Each row is followed by the band that its hidden value falls in (each part has its own value, ranges and names):
[ 35 -11 -22   3 -74  21  15   7  15 -12  14  -8 -13  -5  19   4 -10   2
   8   9  25  -3 -17 -16  -7 -12   2  -5  -1 -22   1 -13] : dr
[-22 -48   7 -12 -12  10  26 -14   7  16   4  27   3   5   3   4  22  13
 -13   1 -23 -21  61  -9   3  13  10  -6  -2 -19   3  -8] : qm
[-10 -60   9 -31  55  -5  47  -3  22  44 -16 -44   5   7 -18   3   6  26
   8  18 -41 -27 -16  10  -6  -8  -1  -7 -14 -16  30 -47] : qm
[ 23  16  -2  -4 -24  -7  -1  -4 -21 -10  15  -2   3   3   7 -23 -10 -14
  14   3  -2   5   4 -17  -3 -12  -4  -2   2  -5  21 -29] : Bf
[ -8 -44   7 -14 -22  14  19 -15 -11  15   4  21   4   6   5  -3  24   7
 -16  -1 -22 -15  55 -11   4  14  17  -7   1 -31  -2   5] : zr
[  4 -11  -5   5 -29  -1 -14  14  -3  12   2  -1   1 -10  36 -11   5  -9
  12  12   2  -4   3 -19 -11 -12  -5   0   4 -17  -8 -26] : zr
[  1 -51   5 -15  23 -32  13  -3 -65   7  -2   1  12  -3 -24   7 -20 -29
  13  -3 -70  -3  38  -8  24  14   0  -8 -46 -83   4  18] : dr
[  48  -15  -28  -11 -111   25   12    1   25  -12   25   -2  -14    1
    5   -8  -26   14   22   13   27   -4  -38  -22   -6   -8    4  -16
   -4  -64   10   -4] : dr
[ 20 -68   5  12 109  28 -12 -24  61   2 -32  -9   6   1  12  68  -7  29
 -77 -15  27 -22 -24  23  18  -8 -32   9  22   0 -17  33] : qm
[ 34 -37  -8  -8 -51 -10 -20 -13 -46  -5  25 -16   1   0  -1  -3   1 -20
 -11  14 -25  12   9 -11  12  -3  -4   1 -18 -36  10 -21] : zr
[-14  -2   1   4  43 -11  31   5 -15   4  13   6   9  -1  -9  -5 -29 -10
   6  -7 -26   2  -5 -11   9   1  -4  -5 -34 -43  -1  25] : Bf
[ 30 -14  -3 -10 -51  -5 -10  -8 -32   3  19  -6  -1   5   9 -20   3 -16
   5   8 -10  12   7 -21   1  -6  -1  -4   1 -24  18 -33] : Bf
[ 21 -32  -7 -10 -41 -18 -44  13   0  10   5  35  13  -2  32 -30 -27  13
  52  10  -3 -12 -18 -14 -21  -9  -3 -10  -2 -59  -1  -6] : zr
[ -5 -18   1   9   2  -8 -22  17  -6  18  -4   2   6 -12  46  -8   7 -14
  17  10  -1  -5  10 -18 -14 -15  -4   4   2  -9 -15 -29] : qm
[ -5 -29   8 -12  11  12  33  -8  10  12  -1  10   4   7   2  -3  16  14
 -14  -3 -17 -24  36   1  -4   7   8  -4  -5  -4  -2   0] : zr
[ 30 -54   8 -34   1   8  46  -9  -4  36 -13 -47   1  12  -2  -7  18   9
  -9  12 -33 -16 -27  10  -9  -2   9 -10 -19 -34  10 -34] : zr
[-26   3 -12  -3  21   4  28  -3 -10  24  32   2   3   7   3 -25 -19  -9
 -16  -4  -2  15 -17 -25  20   1  -1 -12 -14 -74  -2  12] : zr
[ 68 -28   8 -24 -93  34  29 -15 -39  13   1  -7   3  12  23 -21  36  -9
 -33 -15  -5  -9   5   8 -11  14  24  -7 -23 -49 -31   9] : dr
[-18 -21  -4  -9  -2 -15  27  -7 -39  17  15   6   5   1 -10  -9 -16 -18
  -5  -3 -35   6  12 -18  25   9  -2 -10 -24 -93  -3  16] : Bf

New part:
[-40 -34  42 -20 -32 -58  72   3 -51   4 -22 -48  52 -27 -15 -25   7 -58
  14  28   0 -25  27  40   5  31  30 -14   8 -26 -10  33   7 -49   0 -45
  18  -7 -10  45 -33  32   3 -28  -6 -34  54  16 -29  -6  13  -5  49   3
   7  -2 -11 -13  19 -30   2 -34  16  62   3 -11  -5 -26  14   9 -12  -6
  17 -23 -13] : P
[  8  -3 -50  13 -18 -15  65 -13 -42   0 -22 -25  30  -2  -7 -10   2 -31
  23  24   8 -20 -15   9  -5  54  56 -12  27 -29   1  -9   3 -60 -27 -18
 -12   6 -17  26 -25  14  13 -36  -3 -20  52  70 -25  -1 -12  16  70   8
   2   3 -11 -16  21 -10 -32   5 -11  56 -23 -22 -10   3  33 -39  22  -8
  16 -13  -3] : K
[-10  -6 -27  -6 -13 -34  85 -13 -47  10 -19 -16  38  -4   1 -12   4 -32
  14  40   7 -22   8  15  -2  48  30 -10   9 -28   7   3   1 -69 -18 -37
   1   5 -18  32 -33  20   7 -48   0 -34  56  55  -3   0  -9  -3  46  12
   4   4 -10 -17  22 -22 -16 -18   5  79 -11 -22 -10   1  43 -22  -2  -8
  16 -18  -7] : K
[  3 -16 -15 -18 -30 -35  90 -13 -56   6 -10 -32  35 -13  -3 -22   9 -46
  24  34   1 -34 -10  24  -9  47  24 -16  12 -35  10   8   6 -74 -12 -40
   7 -12 -19  42 -34  19  -1 -49 -15  20  61  35 -61  -6 -15  -3  42   3
  15  -5  -5 -14  14 -34 -32 -39   2  83 -10  -3 -15 -14  27  15   1  -6
  15 -22  -7] : K
[-17 -17 -26   3 -21 -37  46  -9 -42   0 -30 -25  39  -5 -10 -34   4 -43
  17  22   2 -33 -18  19  -3  41  47 -11  13 -28   4   7   3 -53 -19 -32
  -1  -1 -17  37 -25  19  12 -41   0  -7  43  60  14  -4  -5  21  39   1
   2   2 -17 -18  12  -8 -22  -3  -2  60 -12 -12 -15  -8  11   2  22  -8
  16 -14  -4] : H
[-33  -4 -17   7 -17 -42  38   2 -40   2 -35 -24  51  -1  -6 -15  -1 -44
   9  25   6 -27   6  14 -21  53  37   0   6  -8   5  28  10 -41  -6 -31
  -3  10 -14  42 -32  21  17 -39  -4 -10  47  51  17   0  22  -1  44   5
  -2   8 -17 -18  16  -3   0   7   6  69  10 -15 -18 -16  12  12 -12  -4
   5  -6  -8] : P
[-14 -18 -28   0 -14 -29  47 -11 -31   1 -33 -15  35  -4 -10 -21   4 -37
  17  22   2 -30 -17  15  10  48  42 -11  10 -18   4   7  -1 -52 -19 -32
  -2   0 -16  32 -22  18  14 -37  -7  16  53  64  -3  -4  -7  67  44   0
   1   3 -12 -21  13  -6 -25  -2  -4  62 -11 -12 -14  -5  10   1  36  -7
  18 -15  -2] : E
[  1 -26 -27 -10 -27 -31  42  -5 -44   0 -23 -27  42  -7 -10 -23   5 -56
  20  27  -1 -35 -17  21   0  35  36 -15  10 -28  10  23  -2 -46 -13 -33
   2  -7 -22  38 -19  18   6 -46  18  15  56  45  -6  -5  -4  -4  39  -1
   6   0 -14 -15   9 -29 -23 -17  -1  69  -6  -2 -18 -17   8  49   9  -7
  12 -17  -4] : H
[-16 -16 -35   7 -18 -36  46 -11 -46   1 -34 -16  35  -1  -7 -19   2 -39
  17  23   4 -33 -16   7   3  47  45  -9  11 -20   3   2   0 -53 -22 -27
  -7   2 -17  33 -24  17  13 -39   4  -4  49  66  14  -2  -6  12  40   1
  -1   3 -17 -21  14  -3 -24   2  -7  60 -14 -15 -14  -4  15 -34  35  -6
  15 -12  -2] : E
[-30 -11  -1   0 -24 -43  58  -2 -40   2 -28 -37  45 -13 -12 -17   1 -39
  12  26   6 -21  14  24   4  48  44  -8  11 -24  -4  14   2 -47 -14 -28
   0   6 -12  37 -30  26  13 -34  11  -3  51  47   4   1  11  22  50  10
   0   5 -15 -13  22  -8  -9  -4   7  63  -3 -19  -7 -17  18 -23 -12  -5
   9 -14  -9] : P
